[100 = 0]

[89,99,109,111,96,130,97,108,103,87,110,104,99,102,105,89,116,96,102,88,79,89,104,92,110,105,114,93,108,88,102,41,96,107,128,93,85,100,105,85,95,89,102,99,100,85,92,115,96,84,100,112,94,101,90,95,114,107,102,121,101,117,105,79,117,84,107,108,101,115,94,94,96,92,85,102,97,98,113,98,85,129,98,122,99,103,98,106,93,109,104,113,107,83,110,96,96,105,99,108,90,100,89,105,102,123,101,98,102,111,93,108,93,111,87,118,96,86,108,80,86,97,74,88,103,90,100,95,100,102,114,96,88,96,106,107,97,119,99,104,104,109,107,110,98,96,92,92,68,98,87] | M:P
[90,102,77,100,95,109,103,97,100,95,108,102,90,104,96,93,99,87,109,101,114,103,94,103,101,99,89,98,102,118,103,107,99,103,92,102,85,103,82,99,103,102,104,113,106,81,106,113,81,103,112,100,82,138,102,96,85,66,97,100,116,91,92,93,104,105,101,116,116,107,96,105,107,101,79,101,100,107,91,104,115,99,90,113,96,95,91,95,104,112,95,108,106,105,87,85,97,115,99,100,103,104,98,106,112,97,86,88,118,122,107,103,85,100,98,88,108,103,105,82,117,102,95,91,96,106,89,95,112,84,94,135,95,102,97,121,86,93,92,108,113,129,108,107,106,105,94,89,123,96,114] | G:Z
[86,98,85,93,96,110,109,103,99,92,101,108,90,97,97,99,101,89,107,103,95,108,103,95,100,96,95,100,110,95,100,111,102,105,102,97,88,99,90,105,98,109,108,105,105,69,90,94,91,96,95,106,93,107,104,96,112,79,93,105,110,96,91,105,109,102,98,101,106,117,100,90,102,94,78,96,102,100,95,102,93,109,101,113,105,86,94,92,91,116,89,105,109,103,100,90,87,109,94,103,108,103,87,115,106,104,103,88,91,105,109,112,89,101,98,101,115,102,106,94,118,114,97,98,107,112,93,88,103,84,86,113,100,100,95,109,88,94,105,97,121,118,116,107,106,112,104,97,103,102,107] | G:U
[92,110,79,93,101,99,110,105,97,92,95,105,105,104,99,106,95,83,108,109,109,105,89,104,100,105,97,100,95,104,102,103,88,110,94,99,92,105,88,112,102,105,99,107,105,79,117,110,88,94,113,98,88,99,98,100,96,74,105,100,105,89,115,106,88,108,101,103,123,95,107,94,97,95,84,98,104,109,82,93,103,89,98,109,107,89,101,95,91,115,102,110,117,107,96,94,99,113,103,100,107,103,87,105,120,76,99,94,108,113,103,104,99,107,101,89,116,99,103,103,120,100,100,98,85,121,83,93,103,87,92,119,83,98,92,117,93,97,100,108,108,119,107,95,109,110,99,95,116,105,109] | G:B
[86,98,105,85,103,112,119,105,100,84,122,98,103,95,88,85,99,87,113,111,96,113,88,100,111,100,97,100,115,99,93,96,107,121,97,94,88,98,89,112,107,116,109,99,90,69,86,88,98,107,91,103,97,105,107,105,108,66,84,105,109,96,102,101,109,110,115,82,113,108,101,93,98,103,86,94,96,108,91,109,83,113,95,114,100,92,96,90,85,114,98,110,114,110,101,104,98,106,101,91,99,92,73,118,109,111,111,84,96,112,104,110,96,102,99,94,117,90,105,89,118,109,83,112,105,107,94,99,90,66,86,113,82,101,88,111,96,101,104,111,117,98,119,105,118,115,106,91,116,119,93] | G:U
[99,96,145,110,101,108,83,106,99,89,109,104,107,110,104,74,129,117,82,81,95,75,104,92,113,106,119,94,94,83,98,89,102,100,113,94,98,110,117,72,98,88,106,93,93,98,86,104,88,80,95,96,88,93,86,100,114,126,96,124,99,113,95,89,109,81,115,105,100,107,93,96,89,107,106,102,83,89,124,97,106,90,92,106,102,113,106,104,101,81,109,65,101,83,112,101,99,102,103,99,92,86,100,103,86,122,97,95,98,104,104,106,102,107,95,125,78,94,103,76,75,91,88,90,95,86,108,106,78,94,120,80,99,102,114,103,98,124,91,104,103,72,110,104,95,95,99,93,53,95,78] | M:P
[101,97,124,99,100,127,95,109,100,88,107,104,81,90,97,91,111,94,99,96,81,86,106,97,116,97,110,101,101,80,100,97,108,102,110,95,95,105,98,78,97,89,97,106,102,101,87,100,93,91,101,105,86,91,105,108,110,113,94,116,101,106,100,91,102,80,129,123,97,114,96,97,104,94,83,108,86,85,133,90,95,95,91,105,91,117,101,101,90,92,91,107,98,91,130,110,89,98,98,106,97,97,89,77,95,121,106,91,94,111,108,104,93,107,107,114,87,93,98,84,80,101,95,91,111,99,105,104,101,103,118,91,92,102,111,105,95,108,85,112,96,88,108,110,99,112,104,101,51,101,104] | M:F
[91,85,124,113,87,126,95,102,84,94,122,106,89,98,113,85,112,105,88,72,85,90,128,89,120,89,110,99,126,84,102,105,96,104,111,95,81,105,116,78,93,90,103,105,103,99,85,108,86,77,77,89,104,109,93,94,116,126,100,121,103,112,96,78,130,81,92,114,83,133,89,90,105,101,89,101,93,97,125,89,95,89,107,101,95,98,99,112,99,97,107,88,108,86,95,86,119,97,101,110,80,104,96,97,98,133,103,95,94,109,94,105,99,115,95,118,78,89,103,91,77,105,93,84,109,90,114,91,105,100,122,96,98,96,103,110,110,112,98,95,103,101,107,105,93,88,96,104,70,90,92] | M:S
[80,93,112,103,89,133,94,132,107,94,110,106,103,94,105,88,109,104,92,84,84,104,99,89,117,106,110,99,123,61,95,95,100,110,109,92,71,105,94,95,103,102,110,91,97,82,90,102,95,107,85,96,101,101,94,102,106,101,97,97,106,115,99,87,126,84,106,102,97,113,93,89,91,108,84,96,101,87,116,104,97,103,103,119,94,107,103,102,91,83,107,112,103,96,109,102,97,104,94,104,109,92,83,106,104,140,111,82,85,103,98,114,102,90,95,121,88,89,101,83,94,94,90,93,111,91,102,100,85,83,115,98,92,105,106,104,90,116,93,108,106,127,101,112,101,97,92,96,66,113,83] | M:F
[89,107,117,104,96,130,94,109,105,104,95,100,99,107,99,90,115,100,99,86,83,95,94,101,113,105,108,96,107,75,97,97,94,96,120,90,102,100,94,93,101,95,102,102,93,97,96,119,95,90,105,97,91,94,92,103,96,110,104,107,104,107,104,83,106,75,114,109,97,107,95,102,94,101,100,104,109,90,116,94,106,92,96,111,103,107,102,94,90,104,107,100,108,81,116,110,93,101,99,107,99,103,103,93,108,120,94,87,98,102,107,105,97,110,116,119,87,84,98,87,88,96,89,93,105,93,99,99,95,100,104,91,102,101,110,102,96,118,96,105,102,110,99,111,108,85,96,96,68,101,95] | M:P
[93,87,100,103,83,132,100,112,112,85,106,102,91,93,117,88,110,102,84,72,70,93,118,86,127,91,117,99,123,76,102,102,98,109,109,93,77,101,109,82,104,96,99,109,103,86,82,117,87,75,104,109,93,115,112,95,109,116,101,125,108,109,95,84,127,74,115,111,100,128,87,96,105,92,80,93,93,84,116,88,92,96,99,116,92,101,95,106,100,108,105,106,99,93,101,103,106,97,105,114,88,96,87,91,113,149,100,85,93,128,97,114,88,103,100,115,84,91,105,79,87,110,89,82,123,95,109,88,110,88,112,86,89,105,104,112,102,111,100,100,122,101,110,107,100,96,98,103,64,89,101] | M:F
[99,106,112,99,97,134,94,111,106,86,98,97,109,121,116,92,102,97,89,83,86,101,103,100,115,114,110,92,107,74,103,85,92,104,107,102,93,104,102,81,102,97,104,111,87,73,86,132,91,86,111,102,84,97,94,108,92,101,104,119,113,98,101,82,97,70,126,114,107,105,99,113,96,97,101,105,92,91,125,95,107,90,88,120,114,108,97,100,95,92,107,108,106,75,106,110,85,110,104,114,105,113,101,113,118,128,82,74,104,124,108,110,77,111,110,118,93,91,101,73,99,97,92,96,102,105,103,103,95,93,97,98,100,101,105,96,87,123,88,110,111,98,109,115,106,90,82,96,76,101,97] | M:P
[91,95,115,97,97,128,90,106,99,73,105,104,99,101,107,87,104,98,90,95,87,93,108,83,120,100,114,97,95,78,107,96,97,109,100,91,75,101,109,85,99,91,112,83,108,80,81,88,86,85,88,95,102,99,93,101,102,114,101,121,108,108,101,84,108,112,119,101,109,113,97,100,96,109,85,98,91,95,112,97,87,97,93,117,99,109,99,100,97,98,105,107,109,97,114,124,104,97,104,96,88,91,71,101,108,129,108,96,86,108,99,106,106,100,97,110,96,101,104,77,90,96,93,99,111,98,109,94,80,83,109,103,81,96,103,109,95,114,82,102,104,80,106,109,95,109,103,96,70,116,83] | M:F
[100,104,110,104,95,112,87,103,106,88,114,116,95,106,105,94,108,98,100,94,96,98,104,85,106,108,111,94,100,86,100,102,94,107,110,100,99,103,106,87,92,97,104,98,97,101,93,106,87,86,108,102,87,103,90,98,114,116,95,109,101,108,101,88,123,83,109,115,98,112,90,94,94,99,98,105,92,98,120,97,104,91,96,110,100,111,101,103,95,91,105,99,110,87,107,94,108,106,103,104,90,105,105,110,100,113,100,101,106,104,94,101,98,120,96,110,83,93,98,89,85,98,93,94,98,102,98,100,102,114,106,87,100,100,107,111,100,109,103,103,99,95,104,105,101,106,95,109,81,94,98] | M:S
[94,94,93,84,109,114,121,107,101,89,92,91,93,102,81,104,100,87,109,115,104,109,93,103,104,94,95,103,106,103,97,99,111,115,92,95,97,108,90,109,110,98,101,100,104,86,106,90,95,108,94,101,100,97,110,112,102,63,109,96,108,92,105,109,81,113,104,95,119,102,118,97,107,99,77,90,103,103,96,103,92,105,90,90,96,110,98,83,111,109,102,102,97,117,99,128,97,103,93,89,98,85,72,98,115,85,107,103,91,102,107,100,95,97,103,81,123,107,99,95,117,104,100,104,102,115,90,94,89,90,93,130,77,105,98,110,95,92,87,117,114,105,106,107,106,117,104,95,101,117,106] | G:B
[88,95,85,96,92,119,105,104,99,88,163,104,83,108,101,98,90,77,105,92,99,100,100,97,111,101,96,90,103,103,114,105,106,107,100,97,86,108,90,97,107,96,101,90,114,74,100,98,77,96,115,100,87,106,99,98,118,79,90,107,113,96,52,99,108,101,111,109,114,121,98,101,99,88,73,100,99,93,96,103,82,104,91,119,95,93,98,93,95,118,97,112,103,94,102,96,105,112,94,96,99,99,87,100,108,95,97,85,108,115,111,106,92,105,105,92,107,101,101,88,110,109,98,93,101,112,93,83,114,81,95,120,80,99,101,116,94,105,96,105,114,128,112,113,102,109,100,98,102,102,121] | G:Z
[89,104,110,103,103,132,103,108,98,90,101,99,96,101,94,98,110,102,75,96,71,103,86,95,115,103,112,104,115,65,98,95,102,100,116,87,89,98,100,87,99,91,107,95,93,76,83,104,94,101,96,96,101,96,94,102,105,96,107,129,96,111,101,86,119,75,117,101,99,102,91,90,94,102,83,101,99,81,110,96,86,100,106,106,99,103,107,101,87,107,107,118,104,95,113,113,92,103,83,103,92,90,78,103,96,136,106,83,93,98,104,116,105,100,102,116,92,78,102,81,81,107,92,80,114,94,99,98,81,84,117,91,95,98,109,96,91,111,102,103,98,106,105,106,96,95,96,93,49,124,87] | M:F
[85,97,82,112,98,112,114,109,105,95,109,89,83,89,83,107,97,76,116,123,96,98,87,97,98,93,90,111,107,105,99,101,102,115,100,83,82,103,92,122,105,106,102,99,102,88,100,85,93,117,93,110,93,90,99,99,110,64,95,86,108,87,102,108,111,104,97,102,104,111,100,81,103,100,70,100,112,99,94,103,87,115,101,107,101,86,99,85,86,110,96,115,99,149,112,101,99,115,89,99,107,79,75,105,99,94,118,91,88,106,102,88,101,94,94,97,128,96,121,102,125,120,83,94,102,110,92,89,99,86,108,123,74,106,90,108,93,87,100,105,126,127,114,102,103,117,108,92,101,102,110] | G:B
[86,67,107,107,99,120,108,103,100,93,122,106,92,91,93,84,113,96,102,101,75,63,110,82,116,91,95,118,113,92,111,101,103,115,102,94,83,100,106,90,101,98,112,96,108,91,80,87,91,92,91,116,104,106,100,95,116,106,94,104,99,104,93,89,128,84,99,110,95,125,93,88,104,108,72,90,90,87,116,101,90,111,111,110,90,101,99,125,96,93,102,106,97,91,103,99,104,107,96,94,85,80,78,95,96,134,117,93,95,108,88,107,101,91,93,111,94,100,112,82,89,111,98,89,121,100,105,91,99,79,113,106,79,104,103,103,99,111,94,100,110,98,106,109,100,114,108,97,64,100,88] | M:F
[91,86,69,87,91,108,131,102,102,96,99,99,86,92,88,95,92,81,108,111,97,118,97,94,106,88,80,109,107,100,102,103,104,119,87,97,87,104,84,117,114,115,106,109,113,75,102,102,97,122,90,107,91,108,111,100,97,44,88,85,106,91,88,110,119,116,95,106,102,118,106,99,106,99,73,74,110,98,85,110,97,120,100,111,92,85,91,92,88,120,93,113,93,112,92,94,95,119,95,99,102,91,80,104,109,103,115,83,98,108,103,113,84,83,101,86,128,109,108,101,119,121,99,102,116,114,97,87,118,68,92,132,80,101,97,114,89,79,96,99,116,125,114,109,123,118,112,99,133,110,111] | G:B
[100,109,78,105,98,110,111,95,98,87,103,104,72,104,91,110,95,81,125,113,93,110,95,109,94,95,82,100,101,104,97,97,102,109,96,94,90,106,86,121,105,109,99,103,103,87,109,103,87,109,108,113,87,95,103,109,84,54,91,89,99,66,90,93,103,105,106,116,100,99,132,89,109,92,79,99,110,102,102,98,94,110,97,128,102,90,99,90,91,115,99,117,106,106,106,103,102,108,87,99,106,96,90,103,104,87,109,91,113,102,103,108,94,110,103,93,123,89,106,101,112,119,104,93,97,114,92,90,113,91,103,120,81,103,96,110,85,87,102,101,90,129,110,106,111,113,99,92,115,104,115] | G:Z
[82,98,104,91,87,152,114,120,95,92,104,101,99,83,109,95,103,97,92,79,65,103,107,89,128,107,111,91,129,62,101,92,98,100,103,78,81,103,93,79,106,103,105,108,89,65,79,122,92,86,97,98,104,101,95,103,100,87,102,114,111,114,99,70,128,82,117,113,106,112,97,92,96,100,78,93,93,76,115,93,98,99,97,123,88,97,100,95,84,117,106,119,107,89,111,118,92,101,97,111,95,100,75,104,115,144,90,72,94,114,115,117,91,93,100,112,100,77,110,73,96,106,89,87,107,97,106,92,95,87,103,109,98,102,102,108,93,117,98,109,114,113,110,100,115,86,74,93,60,112,89] | M:P
[94,93,117,103,97,133,102,120,100,80,109,101,100,98,97,90,113,102,94,99,78,98,102,89,106,106,106,99,112,76,96,93,101,109,119,91,89,102,112,86,97,84,108,92,105,98,79,95,97,93,85,102,107,102,97,98,108,108,95,125,99,117,104,81,112,83,115,98,106,113,96,90,98,101,89,102,88,87,125,103,84,101,100,105,98,112,100,98,94,98,100,112,98,98,114,114,94,100,99,96,95,122,76,103,97,133,115,91,86,93,99,107,104,101,99,120,97,99,99,84,90,104,90,92,113,95,97,99,73,88,109,105,83,105,105,101,96,115,87,114,100,87,101,109,103,103,100,92,55,118,80] | M:F
[91,110,90,88,110,120,103,119,102,84,91,113,86,102,87,109,94,76,127,126,99,108,84,100,84,92,95,103,91,106,101,95,99,102,99,97,93,108,93,122,104,103,101,99,103,81,117,105,92,97,108,125,74,91,101,101,96,68,96,105,107,81,112,100,78,100,120,103,116,108,118,82,94,84,86,109,105,99,106,107,96,101,85,111,100,96,101,87,80,113,106,124,113,114,110,117,95,104,94,83,107,101,76,90,118,77,111,98,106,114,112,106,100,118,113,81,120,90,97,91,117,109,117,111,91,118,95,90,88,80,99,130,71,103,92,114,98,98,92,109,109,113,111,104,114,113,100,92,100,113,110] | G:Z
[95,91,118,126,92,132,94,107,98,90,114,109,97,100,108,77,114,90,89,78,77,85,109,86,122,103,118,93,109,77,101,100,95,117,116,74,80,108,108,80,96,88,110,97,99,79,72,113,87,78,96,100,89,100,98,102,87,116,97,125,132,113,102,75,123,81,107,117,100,124,86,82,93,93,87,99,89,89,115,92,88,90,101,112,96,107,101,101,88,99,108,110,104,80,111,100,101,105,94,74,83,96,85,102,102,139,102,89,58,115,99,117,94,111,97,124,84,93,101,76,81,100,89,81,106,92,107,98,98,98,116,89,84,101,108,115,97,126,92,98,109,93,110,113,89,96,89,96,54,97,93] | M:F
[89,112,87,86,99,143,116,111,108,86,104,105,86,96,95,106,97,84,107,107,92,106,91,108,108,97,94,99,110,95,102,90,98,109,100,96,122,105,92,104,106,108,104,106,105,80,85,102,92,103,100,112,93,88,91,104,108,65,83,93,102,91,97,93,98,84,112,102,113,107,101,88,99,90,71,97,104,96,108,95,92,93,97,112,101,100,99,87,88,121,103,122,109,106,104,115,87,108,112,103,103,109,75,99,121,104,103,85,100,112,112,114,97,119,107,92,116,88,102,99,111,114,103,104,106,105,87,88,100,88,105,120,77,102,92,111,92,105,96,104,110,120,113,107,112,109,98,93,105,101,104] | G:U
[89,93,80,99,96,108,105,102,106,87,103,107,94,124,104,97,89,81,110,105,114,107,92,96,99,105,96,99,112,107,106,104,90,112,92,102,82,110,91,103,113,105,102,123,100,62,112,105,79,100,118,106,78,106,105,106,101,65,93,104,121,93,104,87,99,107,110,104,122,114,103,101,94,101,76,106,106,114,91,99,107,99,88,116,102,94,95,95,105,117,104,117,109,108,105,83,106,119,102,99,107,105,99,113,132,97,81,77,117,125,96,105,85,107,99,82,117,114,109,80,116,103,92,101,96,113,91,86,109,84,87,122,77,93,98,133,90,89,96,107,117,127,120,108,107,110,96,95,134,103,141] | G:Z
[92,95,127,103,100,135,96,108,101,86,118,107,85,94,92,92,122,99,107,100,74,82,106,82,118,93,117,102,104,79,101,94,101,114,118,82,94,105,108,92,98,92,111,84,103,91,82,83,85,84,88,104,103,98,96,93,112,114,86,128,92,109,111,86,112,76,104,111,86,130,102,73,92,93,76,100,92,81,124,91,80,98,99,105,87,107,96,93,87,99,102,146,95,96,114,119,88,106,93,87,80,86,70,93,93,133,113,94,90,102,102,105,108,122,97,116,93,81,104,80,85,114,100,86,103,95,97,97,80,101,120,99,72,107,110,97,97,118,91,103,105,86,106,110,98,95,101,98,42,106,91] | M:F
[93,98,121,101,104,99,87,99,91,90,113,105,115,107,109,88,107,102,94,102,87,92,107,94,105,111,114,97,103,81,101,70,99,113,111,96,92,105,115,86,95,104,114,95,94,85,84,100,92,79,95,96,93,108,95,88,109,120,90,126,106,108,102,86,121,92,108,95,117,104,97,90,89,106,107,104,87,106,106,97,96,106,99,108,102,111,100,105,98,98,107,99,108,90,111,98,106,99,102,97,93,103,95,124,92,115,105,102,109,104,94,99,102,118,90,109,95,102,106,76,70,97,97,101,103,91,98,110,82,99,101,91,94,103,98,112,92,111,104,106,106,78,103,100,104,99,108,93,91,98,87] | M:S
[85,91,86,97,93,107,109,103,104,82,116,108,79,100,96,104,102,80,111,119,96,139,110,82,103,92,98,103,106,100,101,93,98,122,99,98,87,107,94,109,90,109,105,108,121,61,95,88,82,105,102,114,87,106,112,106,104,75,82,107,105,91,92,105,118,106,100,114,99,125,102,96,99,104,78,100,117,100,94,99,97,109,89,103,93,98,96,94,95,116,102,116,101,109,108,95,100,113,89,97,93,93,94,106,102,96,113,86,105,118,108,110,97,105,97,94,113,106,106,96,108,117,104,93,105,116,99,92,118,77,99,123,73,110,69,108,96,97,100,101,106,114,118,111,105,113,107,89,107,97,116] | G:B
